Here is a tiny trained network, its code and every weight. The questions are about switching its units off for an input and a target symbol, where a switched-off unit gives its printed mean instead of its output.

import numpy as np


def w(rows, s, z=0):
    codes = np.array(rows[::2]) - 128.0
    scale = np.full(codes.shape[1], s)
    scale[-1] = z or s
    return codes * scale


def norm(h):
    return h / np.sqrt((h * h).mean(-1, keepdims=True) + 1e-5)


def f(y):
    return y / 2 * (1 + np.tanh(0.7978845608 * (y + 0.044715 * y**3)))


def softmax(a):
    e = np.exp(a - a.max(-1, keepdims=True))
    return e / e.sum(-1, keepdims=True)


def log_softmax(a):
    a = a - a.max(-1, keepdims=True)
    return a - np.log(np.exp(a).sum(-1, keepdims=True))


def net(x, mask):
    ids = ['γδζθλμπσφω'.index(c) for c in x.split()]
    T = len(ids)
    res = E[ids] + P[:T]
    u = 0
    for l in range(3):
        r = norm(res)
        for j in range(3):
            rows = slice(3 * j, 3 * j + 3)
            q, k, v = (r @ M[l][rows].T for M in (Q, K, V))
            z = softmax(np.where(np.tri(T) > 0, q @ k.T / 3**0.5, -1e9)) @ v
            o = O[l][rows]
            res = res + np.where(mask[u + j], z, o[:, -1]) @ o[:, :-1]
        u += 3
        y = f(norm(res) @ A[l][:, :-1].T + A[l][:, -1])
        res = res + np.where(mask[u : u + 8], y, B[l][:, -1]) @ B[l][:, :-1]
        u += 8
    return log_softmax(norm(res)[-1] @ U[:, :-1].T + U[:, -1])


Q, K, V, O, A, B = {}, {}, {}, {}, {}, {}
E = w([
[129,135,95,81,185,157],'γ',
[133,78,89,46,151,143],'δ',
[125,110,113,63,95,185],'ζ',
[82,232,125,210,92,79],'θ',
[80,185,130,158,6,112],'λ',
[127,76,79,96,167,212],'μ',
[94,43,74,164,131,100],'π',
[143,193,125,194,96,183],'σ',
[165,81,113,174,176,185],'φ',
[191,97,106,159,71,173],'ω',
],0.018)
P = w([
[231,184,236,56,170,92],'0',
[181,163,2,91,181,91],'1',
[146,153,229,123,153,102],'2',
[80,137,3,139,131,119],'3',
[62,116,222,153,109,132],'4',
[25,88,8,140,133,178],'5',
],0.0075)
Q[0] = w([
[188,140,81,163,86,126],'L0H1',
[194,104,134,103,127,77],'L0H1',
[119,148,3,125,84,170],'L0H1',
[90,150,163,78,160,97],'L0H2',
[139,132,11,178,96,180],'L0H2',
[18,123,107,135,130,172],'L0H2',
[150,124,63,200,55,202],'L0H3',
[108,131,74,122,72,61],'L0H3',
[148,177,156,155,134,121],'L0H3',
],0.022)
K[0] = w([
[210,105,118,188,88,87],'L0H1',
[198,99,131,84,127,87],'L0H1',
[128,59,83,169,54,156],'L0H1',
[51,159,112,77,122,138],'L0H2',
[186,98,83,221,115,193],'L0H2',
[6,113,121,142,101,176],'L0H2',
[112,115,110,223,51,203],'L0H3',
[109,101,96,132,61,60],'L0H3',
[149,204,150,152,153,112],'L0H3',
],0.022)
V[0] = w([
[214,168,140,96,49,189],'L0H1',
[170,91,79,143,111,112],'L0H1',
[64,141,138,115,169,152],'L0H1',
[121,250,129,153,88,88],'L0H2',
[48,110,146,17,113,72],'L0H2',
[152,113,120,114,37,201],'L0H2',
[118,72,94,54,142,110],'L0H3',
[173,115,135,156,185,90],'L0H3',
[155,45,182,186,86,149],'L0H3',
],0.014)
O[0] = w([
[191,63,124,131,84,84,214],'L0H1',
[132,116,63,126,94,122,178],'L0H1',
[121,106,163,131,182,165,111],'L0H1',
[63,122,131,106,49,187,1],'L0H2',
[136,163,145,3,109,77,3],'L0H2',
[177,135,111,154,67,87,208],'L0H2',
[157,38,133,163,128,145,160],'L0H3',
[80,101,167,148,63,112,111],'L0H3',
[176,143,107,142,64,72,143],'L0H3',
],0.011,0.0088)
A[0] = w([
[185,114,188,134,107,55,94],'L0N1',
[105,150,70,30,223,159,127],'L0N2',
[77,163,233,131,158,84,57],'L0N3',
[222,202,250,172,136,121,77],'L0N4',
[128,113,172,80,102,75,45],'L0N5',
[150,87,128,27,133,109,4],'L0N6',
[145,167,187,23,141,125,112],'L0N7',
[116,40,112,136,102,81,86],'L0N8',
],0.013,0.0029)
B[0] = w([
[50,22,168,155,163,111,241],'L0N1',
[84,37,77,130,36,69,253],'L0N2',
[112,220,114,162,71,39,143],'L0N3',
[130,152,167,121,24,240,194],'L0N4',
[107,104,141,62,137,132,144],'L0N5',
[151,119,249,142,120,202,184],'L0N6',
[37,73,72,195,105,105,194],'L0N7',
[203,176,67,155,93,79,242],'L0N8',
],0.013,0.0046)
Q[1] = w([
[106,121,127,73,152,104],'L1H1',
[109,97,189,195,140,92],'L1H1',
[67,113,85,146,164,166],'L1H1',
[116,63,126,181,72,157],'L1H2',
[159,168,192,103,104,133],'L1H2',
[183,115,4,164,187,98],'L1H2',
[134,145,131,198,147,115],'L1H3',
[118,154,96,139,124,124],'L1H3',
[168,97,172,93,84,121],'L1H3',
],0.021)
K[1] = w([
[93,137,118,77,186,157],'L1H1',
[142,115,155,212,157,57],'L1H1',
[183,142,123,220,173,255],'L1H1',
[100,94,154,160,28,66],'L1H2',
[181,178,154,88,110,181],'L1H2',
[150,52,86,246,188,69],'L1H2',
[110,51,74,148,127,57],'L1H3',
[137,101,73,164,124,150],'L1H3',
[174,201,206,67,89,89],'L1H3',
],0.014)
V[1] = w([
[124,148,132,122,120,161],'L1H1',
[135,225,147,120,92,193],'L1H1',
[76,102,12,126,150,159],'L1H1',
[175,148,123,51,147,130],'L1H2',
[54,94,173,252,2,55],'L1H2',
[53,114,147,179,147,124],'L1H2',
[95,94,71,84,188,53],'L1H3',
[136,158,156,163,83,48],'L1H3',
[104,73,56,124,130,173],'L1H3',
],0.0057)
O[1] = w([
[97,123,133,147,125,143,107],'L1H1',
[52,81,124,186,130,183,61],'L1H1',
[95,155,185,97,110,87,141],'L1H1',
[129,109,155,179,129,100,70],'L1H2',
[112,254,60,54,140,185,254],'L1H2',
[178,161,96,76,99,183,145],'L1H2',
[99,48,104,164,86,106,137],'L1H3',
[142,102,119,56,168,164,142],'L1H3',
[10,199,109,122,75,96,178],'L1H3',
],0.0047,0.0066)
A[1] = w([
[123,162,95,128,81,86,249],'L1N1',
[96,138,78,66,93,124,80],'L1N2',
[157,94,188,182,121,132,4],'L1N3',
[151,167,89,130,37,157,134],'L1N4',
[56,124,160,132,145,113,155],'L1N5',
[165,122,180,100,151,150,137],'L1N6',
[105,193,180,121,67,130,130],'L1N7',
[161,158,115,127,252,162,51],'L1N8',
],0.018,0.0012)
B[1] = w([
[116,49,116,158,164,108,213],'L1N1',
[7,160,60,88,177,147,174],'L1N2',
[42,169,69,68,148,186,208],'L1N3',
[212,59,115,145,147,113,254],'L1N4',
[133,128,115,142,48,94,155],'L1N5',
[117,161,196,202,113,138,148],'L1N6',
[217,185,190,52,172,158,170],'L1N7',
[109,135,199,202,227,99,193],'L1N8',
],0.016,0.0085)
Q[2] = w([
[129,142,162,114,231,132],'L2H1',
[78,147,37,252,169,125],'L2H1',
[127,78,71,148,173,162],'L2H1',
[82,160,152,222,101,46],'L2H2',
[119,111,217,118,47,119],'L2H2',
[181,177,174,176,171,146],'L2H2',
[140,209,111,62,117,147],'L2H3',
[128,76,152,34,165,232],'L2H3',
[213,91,57,128,123,179],'L2H3',
],0.015)
K[2] = w([
[130,123,183,118,173,172],'L2H1',
[184,143,102,251,142,106],'L2H1',
[112,90,97,172,167,164],'L2H1',
[79,116,175,195,94,47],'L2H2',
[159,104,202,90,52,131],'L2H2',
[132,115,177,181,135,164],'L2H2',
[168,112,72,79,128,180],'L2H3',
[79,155,166,44,158,179],'L2H3',
[189,203,145,123,100,57],'L2H3',
],0.017)
V[2] = w([
[236,141,134,165,145,117],'L2H1',
[75,126,129,144,120,200],'L2H1',
[54,119,133,60,96,54],'L2H1',
[108,2,140,159,44,121],'L2H2',
[93,229,113,248,101,89],'L2H2',
[238,215,97,112,144,93],'L2H2',
[42,181,94,159,83,86],'L2H3',
[98,113,142,113,165,103],'L2H3',
[149,111,73,48,198,101],'L2H3',
],0.0081)
O[2] = w([
[30,104,74,147,112,78,204],'L2H1',
[150,105,169,94,133,118,126],'L2H1',
[212,187,156,166,146,191,2],'L2H1',
[101,213,180,216,83,115,191],'L2H2',
[121,3,164,184,61,133,108],'L2H2',
[136,83,170,67,187,189,75],'L2H2',
[52,110,160,118,68,58,53],'L2H3',
[122,145,100,122,146,95,132],'L2H3',
[69,132,69,70,171,128,169],'L2H3',
],0.0064,0.0048)
A[2] = w([
[121,130,207,75,224,131,143],'L2N1',
[106,47,33,141,49,180,108],'L2N2',
[103,131,128,181,252,63,31],'L2N3',
[120,56,61,117,145,45,173],'L2N4',
[78,101,138,240,154,172,51],'L2N5',
[77,82,193,159,78,26,93],'L2N6',
[135,187,212,95,52,177,245],'L2N7',
[158,61,254,68,67,102,3],'L2N8',
],0.014,0.0027)
B[2] = w([
[129,117,47,186,172,104,169],'L2N1',
[74,197,110,140,114,157,234],'L2N2',
[80,41,208,135,130,107,215],'L2N3',
[192,149,176,75,96,100,250],'L2N4',
[142,179,72,129,190,184,214],'L2N5',
[163,69,63,108,202,119,175],'L2N6',
[109,174,200,143,113,45,152],'L2N7',
[77,93,131,135,54,251,153],'L2N8',
],0.02,0.013)
U = w([
[122,12,136,81,78,212,111],'γ',
[130,247,200,118,133,39,164],'δ',
[246,173,219,100,124,176,180],'ζ',
[75,136,223,132,29,156,253],'θ',
[195,139,100,3,203,162,91],'λ',
[173,58,222,53,142,12,128],'μ',
[13,94,70,115,81,38,92],'π',
[117,211,70,200,114,239,87],'σ',
[99,89,183,230,224,117,148],'φ',
[206,112,84,240,52,57,130],'ω',
],0.0066,0.0033)

Each question gives the input, a string of symbols that net reads in full, and the target symbol t.
The units are the heads (3 rows each of Q, K, V and O) and the neurons (one row each of A and B). Each row of codes is followed by its name. A weight is (code - 128) times the scale printed after its matrix; where a second scale follows, it is the last column's (O, A, B and U).
mask holds one flag per unit, layer by layer, with each layer's heads first. A switched-off unit (its flag False) gives its mean, the last column of its rows in O or B, instead of its output. The means were averaged over made-up inputs and are rounded, as every weight is.
A unit's drop is (log p(t) with every unit on - log p(t) with that unit switched off) / (log p(t) with every unit on - log p(t) with every unit switched off).
The circuit of an input: a set's keep is (log p(t) with only the set's units on - log p(t) with every unit switched off) / (log p(t) with every unit on - log p(t) with every unit switched off). Starting from the 12 units with the biggest drops (on a tie, the unit counted first), units are removed one at a time, each time the one whose removal leaves the highest keep (on an exact tie, the one counted first), for as long as the keep stays at least 0.8.
units of the circuit, in order: the units of the circuit, biggest drop first
most important unit: the unit with the biggest drop
k most important neurons: the k neurons with the biggest drops, biggest first
top k neurons in layer l: the k neurons of layer l with the biggest drops, biggest first
heads that matter: for each layer, one digit per head in row order, 1 if its drop is at least 0.15 and else 0, layers parted by /
input ω θ δ μ, target μ: units of the circuit, in order -> [L0H2, L2N4, L2N3]
input π γ μ ζ π, target μ: units of the circuit, in order -> [L0H2, L2N4]
input δ μ ζ δ, target μ: most important unit -> L0H2
input ζ σ ω π φ μ, target φ: units of the circuit, in order -> [L0H2, L1N8, L0H1]
input μ γ μ γ, target μ: heads that matter -> 000 / 000 / 000
input μ ζ φ σ φ ζ, target φ: heads that matter -> 111 / 000 / 000
input λ ω θ, target δ: units of the circuit, in order -> [L1N7, L0H3]
input γ δ δ π μ ζ, target π: units of the circuit, in order -> [L0H1, L0N2, L0H2]
input λ ω θ ζ, target ω: units of the circuit, in order -> [L0H1, L0H2]
input λ σ φ θ, target φ: 3 most important neurons -> [L0N2, L1N8, L2N3]
input ω φ φ θ, target φ: heads that matter -> 010 / 000 / 000
input μ μ σ μ σ, target ζ: units of the circuit, in order -> [L1N7, L0N4]
input ζ θ λ θ, target λ: heads that matter -> 010 / 000 / 010
input θ φ γ θ μ δ, target μ: most important unit -> L0N2
input μ ω μ σ μ μ, target σ: heads that matter -> 010 / 000 / 000
input ω μ φ γ δ ζ, target ζ: heads that matter -> 001 / 000 / 000
input γ φ γ ζ λ γ, target λ: heads that matter -> 111 / 000 / 010
input φ π π σ μ θ, target σ: units of the circuit, in order -> [L0H2, L2N5]
input γ φ θ λ δ, target γ: top 2 neurons in layer 0 -> [L0N6, L0N7]
input μ ζ θ δ σ λ, target σ: most important neuron -> [L2N2]
input π μ φ θ φ λ, target φ: heads that matter -> 011 / 000 / 000
input ω φ φ δ μ ζ, target μ: heads that matter -> 000 / 000 / 000
input σ φ θ δ, target φ: heads that matter -> 010 / 000 / 000
input φ θ λ, target λ: 2 most important neurons -> [L1N7, L1N4]
input λ ω φ θ σ μ, target σ: heads that matter -> 000 / 000 / 000
input μ π π ζ, target π: 3 most important neurons -> [L0N2, L1N2, L2N5]
input π σ σ γ, target σ: top neuron in layer 2 -> [L2N2]
input θ ζ ω γ, target ω: heads that matter -> 110 / 000 / 000
input μ λ φ φ δ, target γ: 2 most important neurons -> [L0N6, L2N8]
input φ θ λ μ γ, target π: top 3 neurons in layer 0 -> [L0N2, L0N7, L0N3]
